Below are the code and all the weights of a small trained network. Each question names an input and a target symbol and asks about switching units off, where a switched-off unit gives its printed mean instead of its output.

import numpy as np


def w(rows, s, z=0):
    codes = np.array(rows[::2]) - 128.0
    scale = np.full(codes.shape[1], s)
    scale[-1] = z or s
    return codes * scale


def norm(h):
    return h / np.sqrt((h * h).mean(-1, keepdims=True) + 1e-5)


def f(y):
    return np.maximum(y, 0)


def softmax(a):
    e = np.exp(a - a.max(-1, keepdims=True))
    return e / e.sum(-1, keepdims=True)


def log_softmax(a):
    a = a - a.max(-1, keepdims=True)
    return a - np.log(np.exp(a).sum(-1, keepdims=True))


def net(x, mask):
    ids = ['ΓΔΛΣΦαβεζμτψω'.index(c) for c in x.split()]
    T = len(ids)
    res = E[ids] + P[:T]
    r = norm(res)
    for j in range(2):
        rows = slice(3 * j, 3 * j + 3)
        q, k, v = (r @ M[0][rows].T for M in (Q, K, V))
        z = softmax(np.where(np.tri(T) > 0, q @ k.T / 3**0.5, -1e9)) @ v
        o = O[0][rows]
        res = res + np.where(mask[j], z, o[:, -1]) @ o[:, :-1]
    y = f(norm(res) @ A[0][:, :-1].T + A[0][:, -1])
    res = res + np.where(mask[2:14], y, B[0][:, -1]) @ B[0][:, :-1]
    return log_softmax(norm(res)[-1] @ U[:, :-1].T + U[:, -1])


Q, K, V, O, A, B = {}, {}, {}, {}, {}, {}
E = w([
[175,119,35,184],'Γ',
[166,118,31,171],'Δ',
[90,42,235,135],'Λ',
[72,120,78,104],'Σ',
[144,142,59,181],'Φ',
[74,121,98,98],'α',
[94,94,84,76],'β',
[48,190,90,132],'ε',
[60,159,116,67],'ζ',
[71,158,130,152],'μ',
[168,193,116,173],'τ',
[180,142,119,61],'ψ',
[146,203,147,249],'ω',
],0.016)
P = w([
[115,122,77,152],'0',
[100,121,92,131],'1',
[84,130,110,120],'2',
[61,146,137,104],'3',
[38,156,154,92],'4',
[2,164,176,69],'5',
],0.0089)
Q[0] = w([
[57,137,161,105],'head 0',
[41,160,8,105],'head 0',
[99,175,173,123],'head 0',
[194,74,125,114],'head 1',
[159,104,78,53],'head 1',
[76,155,42,158],'head 1',
],0.017)
K[0] = w([
[122,149,217,154],'head 0',
[147,177,198,97],'head 0',
[192,106,168,101],'head 0',
[156,116,53,98],'head 1',
[129,200,62,132],'head 1',
[112,189,249,115],'head 1',
],0.016)
V[0] = w([
[247,154,142,56],'head 0',
[88,129,93,162],'head 0',
[128,248,90,171],'head 0',
[188,226,156,175],'head 1',
[156,222,202,109],'head 1',
[135,153,27,8],'head 1',
],0.011)
O[0] = w([
[165,121,199,105,2],'head 0',
[149,53,104,192,188],'head 0',
[178,191,149,179,225],'head 0',
[125,178,206,159,99],'head 1',
[122,192,144,118,127],'head 1',
[251,191,102,49,182],'head 1',
],0.013,0.0079)
A[0] = w([
[77,150,120,106,79],'neuron 0',
[216,207,211,98,96],'neuron 1',
[78,125,243,88,254],'neuron 2',
[192,112,152,116,72],'neuron 3',
[159,214,140,187,44],'neuron 4',
[97,197,117,31,159],'neuron 5',
[103,183,163,125,175],'neuron 6',
[60,145,51,169,167],'neuron 7',
[220,155,98,161,249],'neuron 8',
[63,94,97,121,65],'neuron 9',
[218,80,185,90,158],'neuron 10',
[248,113,157,82,78],'neuron 11',
],0.013,0.0043)
B[0] = w([
[140,119,64,129,152],'neuron 0',
[33,9,96,135,185],'neuron 1',
[211,104,143,119,163],'neuron 2',
[189,165,193,132,134],'neuron 3',
[52,46,100,16,197],'neuron 4',
[197,162,149,158,225],'neuron 5',
[130,142,126,86,176],'neuron 6',
[195,121,162,176,254],'neuron 7',
[18,136,183,60,254],'neuron 8',
[159,77,48,128,164],'neuron 9',
[212,117,252,179,141],'neuron 10',
[154,158,191,155,163],'neuron 11',
],0.011,0.0095)
U = w([
[180,90,163,146,122],'Γ',
[173,157,45,244,83],'Δ',
[119,126,119,121,33],'Λ',
[161,2,132,88,121],'Σ',
[140,102,97,119,68],'Φ',
[105,173,220,201,244],'α',
[182,87,246,77,177],'β',
[43,198,25,133,2],'ε',
[126,75,60,93,53],'ζ',
[163,79,159,154,141],'μ',
[28,104,168,57,187],'τ',
[97,99,99,134,59],'ψ',
[156,223,85,62,200],'ω',
],0.014,0.0049)

Each question gives the input, a string of symbols that net reads in full, and the target symbol t.
The units are the heads (3 rows each of Q, K, V and O) and the neurons (one row each of A and B). Each row of codes is followed by its name. A weight is (code - 128) times the scale printed after its matrix; where a second scale follows, it is the last column's (O, A, B and U).
mask holds one flag per unit, heads first, then neurons. A switched-off unit (its flag False) gives its mean, the last column of its rows in O or B, instead of its output. The means were averaged over made-up inputs and are rounded, as every weight is.
A unit's drop is (log p(t) with every unit on - log p(t) with that unit switched off) / (log p(t) with every unit on - log p(t) with every unit switched off).
The circuit of an input: a set's keep is (log p(t) with only the set's units on - log p(t) with every unit switched off) / (log p(t) with every unit on - log p(t) with every unit switched off). Starting from the 12 units with the biggest drops (on a tie, the unit counted first), units are removed one at a time, each time the one whose removal leaves the highest keep (on an exact tie, the one counted first), for as long as the keep stays at least 0.8.
circuit, biggest first: the units of the circuit, biggest drop first
most important unit: the unit with the biggest drop
k most important neurons: the k neurons with the biggest drops, biggest first
heads that matter: for each layer, one digit per head in row order, 1 if its drop is at least 0.15 and else 0, layers parted by /
input Γ τ ε ψ ε ζ, target β: heads that matter -> 10
input τ μ ε, target τ: circuit, biggest first -> (head 0; neuron 4)
input ζ ζ ζ Σ, target ω: heads that matter -> 01
input ζ ω ζ ζ, target α: 2 most important neurons -> (neuron 7; neuron 9)
input ε μ Σ, target Δ: heads that matter -> 00
input ω ψ ε ζ, target β: circuit, biggest first -> (head 0; neuron 2; head 1)
input ζ μ ζ, target Δ: heads that matter -> 00
input ε τ ε τ, target τ: heads that matter -> 00
input ζ ψ ε, target β: circuit, biggest first -> (head 0)
input ζ τ Δ, target τ: circuit, biggest first -> (head 1; neuron 8)
input ζ τ Γ, target τ: circuit, biggest first -> (neuron 8; head 1)
input ψ ω Γ, target α: heads that matter -> 01
input ζ ω β, target α: heads that matter -> 11
input τ τ Σ, target τ: heads that matter -> 10
input ε ω τ, target α: heads that matter -> 01
input ζ Γ ε ζ Γ Λ, target Σ: 2 most important neurons -> (neuron 8; neuron 2)
input Γ τ Γ ζ ζ Γ, target ω: heads that matter -> 01
input ψ ω μ α, target α: heads that matter -> 11
input ε ε Φ, target ε: heads that matter -> 10
input μ ζ μ τ ψ Σ, target β: most important unit -> head 0
input ε ε Δ, target ε: most important unit -> neuron 8
input α ζ Γ, target ω: circuit, biggest first -> (head 1; neuron 8)
input ζ ε Δ, target ω: 2 most important neurons -> (neuron 8; neuron 1)
